Each row is followed by its tier, which names the range that a hidden value of the row falls in. A new part has a new value, new ranges and new names.
[-238 -120 -139   51 -142   26  -37   64  209   -1  118  208   12  -98
  296 -179  -51  153  -10  267  -87 -122 -286 -102   41  -17   17  -45
  -87 -105   60 -368  148 -180  -34   18  137  183  220   87   -8  -69
   25]  E
[-185   99 -161  202 -271 -158  -41  112  264  100   56  166  351 -106
  -49  -57 -162  -44 -209  119 -271 -165 -189 -373   68  197  206  100
 -283  -20  329 -239  177  208  105   55 -177   43   31  404   -2  210
  100]  N
[ -42  -82  124 -275 -199  -78  -20  -32  222  129  -62  -63 -235  236
   37 -114  -21 -150  152  159  273  -31  -48  306 -110 -332  -33  -23
  656   45  -78 -404 -236 -311   90  161  117   84   10  258  195   81
  113]  Q
[ 107 -167  -84   44   49  -75 -109  168   97 -142    3   64   62  -16
  117  -91   -4  141   71  -76  -76 -161 -317  -84  224  -40  -71   50
  -85 -149  -29  -99  136   -5 -212 -134   90  135   82   47 -111   59
   52]  Z
[ -68   74   23    8 -162  266   20   41  145  -30  344  -20 -311  -39
   12  -98   60  -76  283   -7   14    8  127   99  217  -42  260  236
  169  159 -260   -5   21 -236  -59  -43   92  130  -34   -6  -24  -65
  -49]  Q
[ -61 -201 -231   73 -130 -162  -71   95  155  -70  146  174  315   25
   55    0  185   -5  197   31 -275 -332 -462 -191  151  -28  -52  267
 -231 -123   85 -242  208  -56 -212   -5  134  272   72   39 -307  -34
  -42]  Z
[ 222   40   88   32  150   96  170  -57   41  -20  -66   62 -267 -109
    0 -134    4   90   95 -236  134   20  269   56   69   42   38 -216
   51  183   42  347 -219  -30  199    4 -109  149  128  176  -70    7
  149]  M
[-126   -2  246 -320  -97  106   45   74  269  266 -119  -26  -76  161
  151 -379  158  -81  240  188  -90  -75  197  113  118 -108   62 -217
   86 -143  141  -46   32  -75  165  242  -52  139  227  219   -9  -14
  238]  Z
[ 546    8  -51  300  171 -265  -27  -76 -264  -16  -31 -243 -207 -156
 -296  145 -287 -132  372 -202    6  -47  220  -61  110 -139   97    1
   98  247  -54  311 -118  206  -95  144  -75 -230  152  143   71  142
   -5]  S
[-185   49  274 -253  -92   34   32   60  359  356   10   13  159  125
   84 -308  192  124   58   81  -81  -17  216  -36  195  152   -5  -36
    0 -138   34   45  272  101  191  177 -102  153   28  163    5  151
  137]  M
[ 123  -16 -128  186 -197 -205 -241   92  192   -5  -12   28  350   92
 -294  277  224  -47   17 -166 -146  -74 -272 -416   -3  222 -176  308
 -132    0   65  -89  -14  399 -241   19 -221  215 -167  194 -123  365
  -50]  Z
[ -57  105   63   81 -141  340  -49  100  240   18  255  -31 -294 -128
   22 -124   10  -15  158    3  -19  140  135   21  242    5  318   90
   49   34 -185   33   -3  -59 -105  -46   11  122   -3   70   98   14
   39]  N
[-100  280  144   43 -250   67  132 -225  187  145  -50  158 -133  152
  145   -6 -153   60 -390   15  333  -50   97  -11 -162  143 -166 -176
    2   92  -54 -168  -66   66  344  190 -301   16  106  209  181  154
   63]  M
[  43  -68   56 -146    8   97  189   -5  202   16  -43  115 -199  -22
   59 -270  103  -63  180 -106   88  -77   79  239   71 -188  138 -168
  215   76  142   75 -254 -289  218    5   61  267  137  293 -117 -118
  235]  Z
[ 155  -38  -70  -91  -45 -204  151   97    6 -131   48   26   -1  131
 -203   38 -156 -410  343  -54 -288 -449 -114   20  199 -207  468  336
   19  158  150   -7 -106 -134  -49  140   37  -82 -225  101 -193   65
   79]  Q
[ 139 -172  336 -455  173   29   40  127  171  157 -208 -129 -249  224
   18 -204  134 -121  523  123 -144  -77  220  183  161 -226  207 -106
  252 -103   18  147 -172  -64 -103  335   64   50  -82  -68   25   99
  196]  E
[ 134  -24  272 -173  151   -7   17  -42   25  211  -51 -110 -226   62
   10 -115   71  122  350   67   12   48  402  -24   73   82  -50  -98
  135   85 -154  259   34  108   27  281  -70  -13   49 -116   76  152
    6]  A
[ 174   21  -16   19  -37 -240  100   11   47   55  139 -107   43   28
 -198   17 -171 -148  199 -154  -35 -190   57   70  210 -110  232  270
  251  186   -3   49   59  -85   84   70   53  -59 -145  241  -42  117
   26]  A
[ 171 -223   73  -86  183  -89   20   37   81  -72   31   72 -149   -9
  101 -120 -100  144  183  -61   76 -141 -172  155  227 -190   64   48
  116  -89 -227    8   57 -121 -168  -28  210    7  -43 -155   46   62
   35]  S
[-117   67   96 -221 -270  336   97  100  270   74  295 -221 -413  128
  126 -245   14 -320  404   84   47  -30  113  506  301 -462  428  132
  551   31 -124 -233  -89 -603   30   67  280  174   54  285    7 -281
  137]  A
[-245  378   95  228 -238  -22  171 -166  242  211  137  300  138 -115
   93 -138 -374  238 -647   -2  172  -61  152 -255   32  441   74  -43
 -324  110  -18  -40  324  278  482   32 -370 -152   11  235  243  296
   38]  S
[-103  -59 -116  -21 -110  -13   61   78  187  -17  116   56  123   88
  269  -65   32   98   19   30  -99 -234 -262    6  168  -45  -60   64
    4  -85  112 -246  175 -263   11   40  143  279  111  194 -223 -131
   38]  N
[ -39 -121  -87   65  -20  -98  -38   -9   51   -9  130   98  -17  -46
  183  -49  -53  205   86  116   10 -119 -165  -94   55   29 -126   57
   16    9 -118 -185  184 -102  -68   35  123   95  130  -44  -22   15
  -85]  A
[ -37  186   45  124 -134    0   71  -29  107  112   27   13 -190 -126
   91 -205 -410   19 -190   92  145    9  162   21   55  -12  193 -186
  111  105   47 -119   35  -22  282   54 -115 -155  192  355  267  101
  142]  E
[  12    6  -28   65   -9   39   47   24   99  -51  141   36  -23   24
  265  -64  -77  233  -73  -84   67 -139 -142   20  225   31 -116   26
  -30  -57 -119  -82  235 -146   -4  -49   82  143  109   52  -95  -56
  -12]  S
[-192   26 -120   53 -305  -88   42   51  250   97    3  181  117  -53
    8 -211 -168 -271   -5  232 -199 -243 -198  -73   20 -155  333  -27
 -121  -47  332 -351  -23  -54  145  128  -52   20  188  413   32   18
  204]  M
[  30   24  -82  -24 -244 -186  158  -50  115  172   82 -110   13   66
  -77 -145 -172 -425  295   73  -81 -289  -24  273  120 -449  321   63
  292   78  244 -244  -57 -322  213  233  128   -1  208  513  -51 -157
  181]  M
[  86  126  -18  108 -177  -35  -39  -26  154  -31  -91   68   58  162
  -41  196   28  -12 -189 -134   77  -95 -136 -200  -74  156 -177   36
  -71   44   56 -108 -135  192    1   91 -262  154  -51  211  -37  226
   31]  M
[ 222 -116  287 -158  215  -56 -180  105   39  207 -129 -201 -200  -15
 -121 -137   96  146  441   75  -61  189  392 -137  116   99  -32  -95
  177   13 -165  301   22  301 -160  199  -84  -59   14 -105  177  316
   33]  A
[-186  245  341 -277 -183  188  152  -60  285  455  -48 -201 -164  196
  290 -377    6   59  -12  159  176   91  488  252   88  -34  -80 -367
  342  -36   97  -61  124 -183  483  320 -113  121  331  459  124  -74
  230]  S
[ 393  -18  -26  252   54 -220  -60 -133 -199   -4  -97  -48 -283 -171
 -262   10 -264 -183  296  -41   98  -40  151  -56  -58 -172   81 -112
   52  211  -73  139 -218  219  -36  131 -131 -253  255  103  192  168
   40]  P
[ -95 -140  200 -347  -19 -136  -73  181  274  258   44  -40  224  167
 -141 -185  322  -13  427  110 -310 -107  136 -145  214  124   99  271
  102  -44   14   73  223  112  -69  185    8  143 -213  -10 -116  252
   34]  Q
[ 264 -164  148   -4  233 -160 -190  119   60   99 -109   -4  133  -24
 -282  106  234   98  425  -31 -364  -13  122 -466  142  292   27  158
 -337  -44  -60  407   68  591 -378  229 -189   13 -196 -295  -45  426
  -53]  S
[-146  198  -18  216 -310  -74 -129  -69  260   88    3  255  271   49
  -44   97   54  202 -477  -64  140   -1 -139 -441 -144  472 -328   68
 -256   32  -23 -183  130  425  127  -22 -404  132  -25  198   72  400
  -43]  P
[ -45  -13   49 -119    7  143  125  157  323   10 -112  129  -63  -65
  105 -280   50   56  -50  -83  -38   -2   43   39  115   14  193 -220
   83   -7  311   58 -197 -140  211  -55  -45  303   47  415  -89   12
  305]  S
[ -64  -69  -11  -49  -55   93  125  -34  204   58  -58  215 -148 -132
   81 -316  136    0  125   20   57  -19   79   68  -58  -68   51 -266
   78   88  216    9 -231 -186  260   11  -14  294  292  320  -90 -101
  217]  P
[-491  145   35 -128 -323  -32    2  144  485  373  191  140  668  149
   82 -124  411  223 -139  125 -401 -124   56 -497  146  608 -127  264
 -306  -67  296  -98  538  203  247  169 -222  420 -115  291 -316  199
  -12]  A
[ 104  -75   64  -41  -90 -116  -85  -76  125   56  -41  -11 -201   95
  -83   85  -39  -26  109   49  236   38  -47   56 -133 -121  -83   39
  398  103 -169 -201 -227  -22  -62  136    5   35  -66   75  209  221
   -6]  A
[ 123  125 -211  416 -167  204 -216  165   71 -177  231    8   57 -160
 -225  229  234  -74  208 -193 -348    6  -65 -515  198  329  113  311
 -491   92  -11  195   26  371 -371  -92 -242  240  -11   35 -254  127
 -107]  Z
[-255 -280  -54 -281 -131  -19   26  178  360    2   59  173   56  109
  285 -270   44  -45  175  274 -160 -276 -449  186  160 -327  205   73
  168 -245  123 -489   57 -434  -97   51  344  253   17  114  -82 -124
  150]  E
[ -70   72  -88  122 -238 -207   42   -2  190  163  116   69  241  -52
 -114 -115 -146 -151  -10   30 -122 -204  -80  -93  125  -34  205  140
  -52   33  172 -166  166   49  170   80  -61  -16   80  385    1  107
   95]  M
[ 183   28   24  159  151  126   99  -98    0  -29  -90  122 -367 -238
   28  -61  -50  165   72  -78  126  137  288 -110 -100  139   12 -323
  -23  240   58  298 -312   62  142   69 -155  130  203  106   43   47
   91]  N
[ 309  -45   72  -33  214  118   88  110   59 -108 -167  -70 -357  -99
    5 -131  -53   32  180 -221   73   76  193  123  125 -105  149 -264
  233  118  133  287 -360 -109   51  -36  -17  163   75  273  -34   11
  239]  N
[ 219   81  101   41  -61  -22  -13 -118   18  -19 -189   27 -264  128
  -47   83  -92  -83  -16  -67  232  -45   39   -9 -137  -48 -127 -153
   82   92  -74  -25 -291  141   23  161 -229  -29   88   99  138  194
   74]  Z
[  73 -100   41   -6 -111  -98 -121  -47  179   72 -186   88 -133   52
  -88   49  -14 -105   91  153   83   10 -128  -75 -202 -122  -13 -106
  138  -12   28 -228 -322  136 -107  218  -96   47   36  112  217  243
   90]  S
[-240   55  -82   -8 -355 -115  -32   18  383  136   99  153  339  164
  -57  124  179   -9 -161   41  -64 -116 -228 -237  -81  209  -80  270
   55   42  149 -338   36   42   86  115 -116  310 -197  304  -94  221
  -13]  A
[  84   98   13  135 -137  -99 -125  -46   99   33  -59   18  -46   61
 -100  190  -64   76 -136  -22  147   58    2 -255 -150  212 -180   34
   92  143  -68 -107 -118  252  -12  108 -243   30  -70  141  153  342
  -44]  A
[  41  229  -76  356 -114 -132   59  -92   38   41  103  181  145 -151
 -131  106 -264   44 -233  -77  -98 -145   54 -409   47  349  133  110
 -436  170   55  111  159  385  132   92 -327 -133  -17  116   44  276
  -40]  S
[ -66  318  -22  275 -194  321  -17   11   73  -86  324   59 -202 -113
   -9   72   26  121  -80 -134   11   87  244 -309  132  444   62  196
 -220  274 -220  171  113  143   25 -103 -266  117  -35    3  -56  115
 -137]  Q
[ -91 -203 -191   21 -135 -116  -17   25  153   -7  175  133  189   17
  149 -104  169   27  223   62 -120 -273 -375   -1  131 -146 -103  161
  -29 -100   29 -285  194 -238  -94    1  226  292  199   99 -255 -154
  -20]  Z
[-111  102   49  -55 -233 -106  176  -69  192  134   46  146   -7   37
   20 -287 -254 -208  -73   65   74 -260  -19  172   96 -193  265  -15
   78   31   96 -214   57 -149  331   80  -38 -101  126  340   96   25
  192]  P

New part:
[ -10   44  201  -94  -85  176 -209 -154  -63  -12  -35  241 -165  -69
  -60   40 -192 -197  -64   57  290  124   44  -55 -401   -8  -71 -110
  148 -120  150 -149   -3 -253  245 -180 -126 -123   88  -27 -130 -167
 -120]  K
[ 206  218  -58  -81  -11  379   81 -325 -149  143  196  -38  -82  246
 -227 -116  -22  257  -22 -297 -183 -104  -62   -2  173 -202  296 -108
   32  -91 -163  131  -18   95  -44 -372 -346   86 -285   13 -261   71
  259]  F
[  32   63   34  -58  -89   75 -121 -104 -138   11  146 -104 -183  254
 -136   38  162  -36  149  -73  -42   -4   99   76   27   39  114   27
  -60  -88  108   41  -21  -21   18 -294  -71   84 -107 -176 -190   92
   29]  W
[  -1  -21 -214  110 -142 -185   20    6   50   -1 -234 -126 -138  -55
  131   98 -204 -186  -27   91  275   27   88 -150 -318  132 -286   90
 -101  120  138  -26  215 -333  124  129  -37 -156    1  132  223 -318
 -184]  C
[  99 -158   69  227  -53  128  193  109  134 -163  -41  -39   15  -20
  175   71  219  133  124   53 -125  184 -143  -39   78   -7  -83  202
 -195  162   99  235  -26 -442 -140  159    2  -39 -222   47  117 -163
 -119]  R
[-235  -51  -81 -434 -108  -45 -255    8 -207   31  219   94 -287   62
 -125   68    0 -537  -48  120   50   89   43  235   12   -6  -36 -200
  -58  149  367 -134 -188  179  137 -252  158  -63  347  -71 -140  -38
  256]  B
[  30   78 -209  -70   18   36   88   12   82  108  -47  -24   11   94
 -100  -76 -108  149  -67   69 -184  -73 -155  -71  118  -52   58 -118
  -46  -10  101   43  -19  188 -117   -1    8  -72  -50   79  112  -72
  225]  H
[  32   38  236  -76 -194  216 -182 -147 -219  -90  239  483 -100  -41
  -36  -43  -86 -214 -164   84  234  162  111   79  -51  -97  204   94
   93   61  -25  -64 -124 -301  197 -270 -146  -16  122   94 -171  202
   -3]  H
[  47  -17 -197  -93  -18   66  117  -63   33    1   13   47  -30   93
   23  -46  -31  145   16   39 -214   -9 -111   26  176 -142   92  -58
 -123   99   56  128 -130  195  -57 -120   29    9 -107   45   44   34
  281]  B
[ -48   56 -183 -110  -22  -83   -3   25  -46   67  -47  210  -17   25
  -93 -142 -223   -5  -79  154  -46  -56  -43  -44  114  -28  115  -31
   12   49   51  -83  -70  187   -8  -63   91  -45  103  130  141  129
  125]  C
[  13  124   34 -129  -69   79 -189  -94 -120   25  136    5 -176  277
 -253  -20   99  -35   45   -9  -63  -25   31   -6  -12   29  236  -77
   54 -154  155    0  -46  137   51 -253  -35   38   90 -195 -213   92
   21]  K
[  27  182  -28  -34  -56  257   83 -135 -355  128   93   97 -120  174
 -178 -116 -126 -133 -181 -106  -10   77  -36  -20  156 -183  255  -30
  210  -59    3  -57 -100   17  235 -328 -114  104   92   46 -144  222
 -152]  G
[  43   48  -66  134  -33  101  160   72   11   34  -45  -56   70   62
  -13  -29  -15  128   31   45 -145    6  -98 -104  166  -17   43  110
  -51   29   31   65   -1 -113  -67   41    1  -24 -116   47  138   15
  -85]  W
[  59 -156   84  294 -123  -23  111  106  104 -203 -183  116   31  -90
  266   73    9   75  105  219   79  189    7 -115  -93   30 -127  277
 -125  115   71   87   -8 -440   47  129   88  -39 -145   62  218    6
 -275]  W
[ -64   71 -166 -103  -12   44   26   46   56   64  -88  178   33   31
  -41  -63 -199   30  -92  186 -115   -7 -123  -75   64  -64   94  -41
   78  -11  145  -17 -124  196   56    3  135  -82  141   44  164  -38
   72]  G
[ 156 -114  -86  182  115    5  272   51  169  -44 -232 -110  -19   64
   84  -65  127  329   59   23 -218   86 -262  -79   35  -47  -75  -84
 -149  -65  166  176   -4  -59 -194   56  -13   30 -317   48  114 -108
   36]  D
[-101   44 -215 -189   -4   94   67   36   -2  109 -108  245  -12  -13
  -38  -93 -402  -22 -180  232 -103   57 -156  -62  116 -204   43 -117
  131  103   94  -94 -201  269   98  -38  215 -103  152  203  199   33
  187]  W
[  56 -100  419  185 -203  153 -121  -38 -278 -225  144  136 -180  -59
  -58   32   80 -253   78    9  265  232  102 -106 -130   29   15  135
  -53  184  -11  -96   52 -658  122  -85 -138  -18   15   36 -224  213
 -408]  C
[-109  112  356  -31 -102  371  -70   13 -290   -6  271  470  155 -147
  -93  -79  -27 -234  -52   57   31   96    2   61  219  -60  256  161
  156  -12    1 -154 -221 -263  186 -210  -78   -2  204  -50  -98  278
 -249]  G
[  57 -167  -63 -184 -263   21 -248 -150  161 -219   94 -129 -430  168
  145  336  192 -307 -111  133  182  265   23   64 -491  -29 -192 -197
 -191  162  457  241    9 -202  179  -27  -26 -165  144 -109 -219 -524
  258]  G
[ 118  107  208   52  -75  250  -97 -236 -125  -45   62  118  -81  135
  -95  -14   19  127  148 -104   40    6   89  -57 -117  -42  192   49
   68 -183  -47   11  -30 -130  146 -331 -200   77 -168 -179 -233  146
 -142]  K
[ 190  -97  -26  326  -97   41  253  -65  107 -130 -146 -114   43  -87
  311   97  126  141   78  -51   65   82  -22  -74 -132   23 -190  169
 -258   62   43  212  136 -488    6   51 -235  -14 -351   33  118 -209
 -155]  F
[ -66  196  -51 -222  -47  -44 -345 -129  -58  179  -70  -68 -278   72
 -381  -32 -358 -224  -52   -8  280 -147   74 -203 -429  174  -94 -277
  141 -121  145 -286  238  -20   71  -56 -134 -216  168   32 -102 -287
   -9]  R
[   4  216 -246  -19  -73  104   77  -37   20  129  -54   33  105   68
 -108  -68 -282   94 -146   83 -119 -145  -95 -224   87  -60  168  -39
   75    2   15   -7   21  191   78   46  -31 -109  124   62  145  -44
   20]  D
[   1 -104 -198   37 -130 -111   89  -21   33  -89  -96   11  -76  -23
  256   97    0 -109   24  104   67   78   47   47  -78    1 -140  108
 -191  144  168  111  -22 -131  121  -43   27  -20  -45   20  147 -124
   16]  F
[  20   42 -184  110  -69 -157   71    0   30   23 -173 -111   23   18
   57    9 -100   39   46   86   24 -105   27 -138  -84   96  -82    5
 -136  -33  119  -27  119   12   47    4  -34  -41  -63  -29  158  -20
  -77]  H
[  34  100    4  158   42  -24   45   44  111   53 -278  135  122  -56
  -40 -101 -201  207   54  121   38  -74  -55 -226 -149  106   -5   66
   84 -219   41  -92   80  -87    6   59  -23  -87  -73   -2  219  -50
 -244]  Y
[ -70  213  -96 -111 -184   41 -137 -137 -184   96  180 -318  -21   99
 -196  114  -15 -247   72 -100   -2 -252  111 -128  -48  121   35 -180
 -154   -4  162 -115  159  137  155 -146 -207  -89  158 -266 -181  -42
  -23]  F
[   3  139  -37 -130 -122  150 -117 -122 -109  105  166 -257 -166  100
 -220   89    0 -233  -50 -134   59  -69   -6  -72 -129   56  -47 -203
  -74   30  172  -36  159 -121   36  -80 -239 -141   70  -61 -192 -271
   60]  F
[ -43   55 -363    1  -46 -321   18  124   34  101 -137  -85  -83  178
   -9  -37  -16  -50  -15  139  -10  -85   54   18   50  175  -11  128
  -82  -50  202   31   71  102  -51    4  119    3   41   28  263  -60
   19]  H
[  38  119 -201  -31  -28   52   50  -89   69   41 -110  178   71   80
  -26 -104 -256  253    2  113 -146 -119  -51 -144   76  -94  194   15
   43  -29  -42   29  -81  263   47  -73   41  -20  -34   32  133   93
  108]  D
[-130   83 -136   73   32 -132  129  185 -186  155 -177   70   50  -23
  -76 -151 -216 -141  -56  137   10  -17  -39  -70  171   71  -12   80
   89  -54  116 -217  -16   12   65  -29  137   16  105  108  267  191
 -274]  W
[ -23  242  -59 -161  -83  144 -171  -90 -113  170   52  -65 -168  197
 -338   -9 -176 -157 -135  -19   68  -51  -12 -154 -152   18  120 -162
  188 -133  141 -106   81   63  128 -112  -95 -133  225  -47 -115 -159
  -51]  Y
[ -93  114 -234  -71   47    0  124  161 -122  185 -151  186  -64  119
 -174 -186 -272  -86 -222  161  -76   95 -157  -72  197  -89  142   48
  261  -21  104  -84 -129  134   62  -11  224  -32  239  214  253   59
 -125]  Y
[ -21   40 -213  -54  -58  -32   19   -7   65   18 -188  114  -68   95
   21   -6 -225   35  -49  190  -21   41  -39 -118  -89  -70   37    8
   78  -16  130   18  -81  163  152  -33  159  -72  110   20  173  -59
  -11]  Y
[  88   24 -214   58   26  -74  149   29  139   37  -81  -32   57   89
   51  -59  111  210   -1   39 -178  -74 -118   11  105   48   44   10
 -154  -90  151  161   12   74 -153   -2  -59   13 -160   -9  148 -103
  155]  R
[-188  -47  402 -124  -60   91 -266  127 -243  -64  240  337  -43  -78
 -149  -31  140 -336  150  140   78  122   81  176   99  124   77   94
   13  -34  191 -228 -189 -236   31 -226   88   10  165 -146 -136  274
 -159]  W
[  14  149 -195  -64    4  124  122  -91  -48  136 -103  170   65  -30
  -98 -161 -399  119 -138   47  -76  -97 -122 -171   94 -151  117 -110
   95   34  -72  -90  -39  186   60  -61  -44  -77   14  188  129   62
   96]  F
[ -42  -24 -290 -164  -22  -17   52    2   24   50 -128  178 -177   85
   35  -51 -234  -73 -174  167  -24  128 -109   26    7 -146    7  -45
   81  106  163   44 -152  135   93  -55  179  -47  110  196  163 -117
  173]  D
[ -84  261 -216 -191 -262  119 -217 -394 -282   83  -64   33 -198  103
 -124   58 -676 -211   34   -9  247 -177  293 -291 -292 -139   98  -77
  188  111 -150 -254   40  256  569 -329  -43  -74  208  -50 -116  138
 -136]  R
[-100   87  146  -85 -188  140 -169  -78 -276    8  206  143  -87  -61
  -61   61  -32 -431  -43  -16  232   48  146   57  -80   60   21   59
   20   47  122 -144   -6 -301  248 -208 -153  -52  201  -69 -143    7
 -185]  R
[  12  135 -217  -26   -9   69   67   13   71   96  -78   -2   24  162
 -110  -65 -131  173  -19   78 -199  -79 -113 -136  119  -39  158   13
   56  -42   63   66  -41  193  -25   13   68  -47   19   11  135  -49
   47]  G
[  15   -9   -6 -209 -191  249 -123 -157 -145  -76  182  242 -272   97
  -87   18 -188 -202 -177   77   72  199  -17  -12  -25 -238  149  -59
   80  281   19   38 -153  -91  174 -151   15  -84  181  176 -163    8
  166]  F
[ -18   36 -106  -57   36   89   97   91  -24   73 -106  175  -64  102
 -119 -125 -153   34 -140  145 -123  130 -191  -71  120 -128  123  -27
  160  -17  118    0 -149   93   12  -21  162  -42  117  134  134   22
  -19]  Y
[ -24   96 -209  -76  -23   32    9   41  138   77  -83  -51    5  102
  -96   -2 -127   84  -41  126 -156  -74 -138 -149    5    6   42  -91
    0  -14  174   40   -2  174  -34   98   73 -132   86   -7  132 -199
   99]  G
[ 117  -60  -11 -137  -85  158  -87 -298  -31 -104   50   23 -284  181
   26   66   18   79  128  -74  -14   85   41   63 -160 -165   44 -125
  -89   27   64  131 -107   49  113 -354  -91   63 -212  -94 -255  -12
  242]  R
[  18   84 -201  -55  -26  105  101  -20   54   89  -81   91   20   63
  -30  -62 -246  129 -107  119 -127  -11 -122  -99   93 -135   74  -47
   44   34   38   24  -80  154   17  -23   56  -71  -15  130  151  -21
  155]  W
[  -4   96  -71   31    9  160  136   90  -17   72  -39   84   73   66
 -119 -104 -105   93  -93   95 -197   24 -198 -140  205  -85  160    1
   92    2   72   14  -88   51  -22   53   67  -49   79   75  121   35
  -75]  G
[   2  -38 -171  -46  -21   11  100  195  139   30   37  -12  -28   73
  -47  -16   87  -11 -171  167 -182   99 -234    6  180  -11    1  -27
 -102  134  241  145  -44  -58 -218  195   96 -135   73  167  176 -221
  212]  H
[  48   17  -54   62    8  154  187   29   59   31  -64   28  107  -20
   31  -41  -71  166  -38   80 -180   24 -186  -85  133 -111   11  -58
  -61   10   81   47  -69   12  -51    8  -14  -50 -120   60  115   -4
   71]  W
[ -39   95 -284 -127   -8 -108   -6    0  120  113  -63   84   59   82
    4  -47 -105  120   37  122 -126 -162    7   46   84   54   58   31
  -72  -91  115   32  -55  281  -56  -96   59  -32  -44  -34  200  -52
  257]  H
[ 116 -150  -45  267   56 -105  290   11    3  -70 -230  -86    6   -6
  262  -20  177  189  199  -26  -62   81  -37   68   37   17 -161  116
 -231  -88  111  113   -9 -190  -42 -156  -52  158 -426  -40  133   88
 -124]  H
